Below are the code and all the weights of a small trained network. Each question names an input and a class and asks about switching units off, where a switched-off unit gives its printed mean instead of its output.

import numpy as np


def w(rows, s, z=0):
    codes = np.array(rows[::2]) - 128.0
    scale = np.full(codes.shape[1], s)
    scale[-1] = z or s
    return codes * scale


def f(y):
    return y / 2 * (1 + np.tanh(0.7978845608 * (y + 0.044715 * y**3)))


def log_softmax(a):
    a = a - a.max(-1, keepdims=True)
    return a - np.log(np.exp(a).sum(-1, keepdims=True))


def net(x, mask):
    res = np.array(x, float).reshape(1, 5) / 4 @ E
    y = f(res @ A[0][:, :-1].T + A[0][:, -1])
    res = res + np.where(mask, y, B[0][:, -1]) @ B[0][:, :-1]
    return log_softmax(res[-1] @ U[:, :-1].T + U[:, -1])


A, B = {}, {}
E = w([
[109,10,127],'x0',
[144,120,32],'x1',
[129,127,126],'x2',
[2,129,93],'x3',
[129,128,130],'x4',
],0.0055)
A[0] = w([
[142,151,133,39],'neuron 0',
[130,81,131,41],'neuron 1',
[146,94,21,156],'neuron 2',
[122,59,134,83],'neuron 3',
[126,189,124,65],'neuron 4',
[119,47,135,108],'neuron 5',
[190,121,143,62],'neuron 6',
[57,138,110,34],'neuron 7',
[127,202,116,69],'neuron 8',
[119,58,135,108],'neuron 9',
[134,110,121,57],'neuron 10',
[123,76,139,154],'neuron 11',
[149,116,94,102],'neuron 12',
[200,119,148,61],'neuron 13',
[159,130,140,71],'neuron 14',
[191,122,141,54],'neuron 15',
[147,111,87,73],'neuron 16',
[122,131,128,140],'neuron 17',
[164,147,17,222],'neuron 18',
[139,208,121,16],'neuron 19',
[115,96,122,116],'neuron 20',
[165,123,144,35],'neuron 21',
[111,145,170,138],'neuron 22',
[139,131,134,31],'neuron 23',
[129,218,117,83],'neuron 24',
[83,149,115,56],'neuron 25',
[105,125,134,69],'neuron 26',
[196,117,151,43],'neuron 27',
[103,122,223,247],'neuron 28',
[49,143,113,82],'neuron 29',
[135,139,139,135],'neuron 30',
[124,48,131,67],'neuron 31',
[129,123,109,152],'neuron 32',
[72,136,158,130],'neuron 33',
[72,131,101,53],'neuron 34',
[107,131,141,118],'neuron 35',
[211,121,137,44],'neuron 36',
[130,126,156,152],'neuron 37',
[125,80,107,147],'neuron 38',
[138,135,134,70],'neuron 39',
[133,128,115,218],'neuron 40',
[100,141,122,9],'neuron 41',
[57,140,114,72],'neuron 42',
[102,133,246,243],'neuron 43',
[72,137,115,99],'neuron 44',
],0.011,0.0016)
B[0] = w([
[163,127,142,115],'neuron 0',
[168,140,157,134],'neuron 1',
[212,219,31,214],'neuron 2',
[181,155,179,171],'neuron 3',
[176,145,175,143],'neuron 4',
[199,165,192,196],'neuron 5',
[174,81,120,163],'neuron 6',
[194,68,122,160],'neuron 7',
[190,154,187,157],'neuron 8',
[181,157,176,180],'neuron 9',
[146,135,132,116],'neuron 10',
[149,153,155,171],'neuron 11',
[159,149,109,134],'neuron 12',
[184,68,116,179],'neuron 13',
[152,110,124,130],'neuron 14',
[173,81,118,161],'neuron 15',
[171,158,106,131],'neuron 16',
[126,127,128,131],'neuron 17',
[212,222,27,222],'neuron 18',
[213,154,202,156],'neuron 19',
[147,136,141,142],'neuron 20',
[163,104,121,128],'neuron 21',
[164,157,106,149],'neuron 22',
[149,123,128,107],'neuron 23',
[217,161,216,181],'neuron 24',
[176,102,135,134],'neuron 25',
[152,122,124,119],'neuron 26',
[189,78,112,170],'neuron 27',
[173,200,44,230],'neuron 28',
[198,60,122,181],'neuron 29',
[137,129,128,134],'neuron 30',
[204,161,189,182],'neuron 31',
[129,135,122,137],'neuron 32',
[191,127,88,165],'neuron 33',
[186,92,110,149],'neuron 34',
[144,128,116,131],'neuron 35',
[201,73,108,187],'neuron 36',
[139,136,109,143],'neuron 37',
[155,157,142,167],'neuron 38',
[141,126,129,116],'neuron 39',
[108,132,126,156],'neuron 40',
[164,112,133,109],'neuron 41',
[189,71,122,167],'neuron 42',
[228,227,2,254],'neuron 43',
[166,86,120,155],'neuron 44',
],0.026,0.0029)
U = w([
[181,21,113,107],'0',
[137,163,139,244],'1',
[163,200,235,66],'2',
[131,156,124,232],'3',
[132,188,80,1],'4',
[40,154,154,131],'5',
[76,34,255,92],'6',
[9,57,200,90],'7',
],0.0069,0.0076)

Each question gives the input, the list of numbers given to net, and the class t.
The units are the neurons (one row each of A and B). Each row of codes is followed by its name. A weight is (code - 128) times the scale printed after its matrix; where a second scale follows, it is the last column's (A, B and U).
mask holds one flag per neuron, in row order. A switched-off neuron (its flag False) gives its mean, the last column of its row in B, instead of its output. The means were averaged over made-up inputs and are rounded, as every weight is.
A unit's drop is (log p(t) with every unit on - log p(t) with that unit switched off) / (log p(t) with every unit on - log p(t) with every unit switched off).
The circuit of an input: a set's keep is (log p(t) with only the set's units on - log p(t) with every unit switched off) / (log p(t) with every unit on - log p(t) with every unit switched off). Starting from the 12 units with the biggest drops (on a tie, the unit counted first), units are removed one at a time, each time the one whose removal leaves the highest keep (on an exact tie, the one counted first), for as long as the keep stays at least 0.8.
units of the circuit, in order: the units of the circuit, biggest drop first
unit that matters most: the unit with the biggest drop
top k neurons: the k neurons with the biggest drops, biggest first
drop of u: that unit's drop, to one decimal
input [0,-7,-3,0,-5], class 4: units of the circuit, in order -> (neuron 43; neuron 28)
input [-7,6,-2,6,-4], class 2: unit that matters most -> neuron 24
input [-8,8,3,-7,-6], class 2: top 2 neurons -> (neuron 24; neuron 19)
input [8,-7,2,5,7], class 2: units of the circuit, in order -> (neuron 5; neuron 31)
input [-1,-6,-4,-6,-5], class 0: units of the circuit, in order -> (neuron 13; neuron 36)
input [1,-6,-2,6,-6], class 0: units of the circuit, in order -> (neuron 29; neuron 42)
input [-6,-1,4,2,-1], class 2: top 3 neurons -> (neuron 24; neuron 19; neuron 8)
input [-8,6,-4,-8,-3], class 0: top 2 neurons -> (neuron 36; neuron 13)
input [3,6,2,7,3], class 0: top 3 neurons -> (neuron 29; neuron 7; neuron 42)
input [8,1,7,-7,-5], class 2: top 2 neurons -> (neuron 5; neuron 31)
input [-4,8,-7,2,-5], class 4: top 2 neurons -> (neuron 18; neuron 2)
input [5,2,0,6,5], class 0: top 4 neurons -> (neuron 29; neuron 7; neuron 42; neuron 34)
input [-7,2,3,-7,-4], class 0: top 2 neurons -> (neuron 36; neuron 13)
input [-6,5,4,4,2], class 2: units of the circuit, in order -> (neuron 24)
input [4,8,1,-2,6], class 4: top 2 neurons -> (neuron 2; neuron 18)
input [6,6,4,3,-3], class 2: drop of neuron 28 -> 0.2
input [2,-5,4,-4,1], class 4: drop of neuron 43 -> 0.8
input [4,-6,-6,-7,6], class 0: drop of neuron 13 -> 0.4
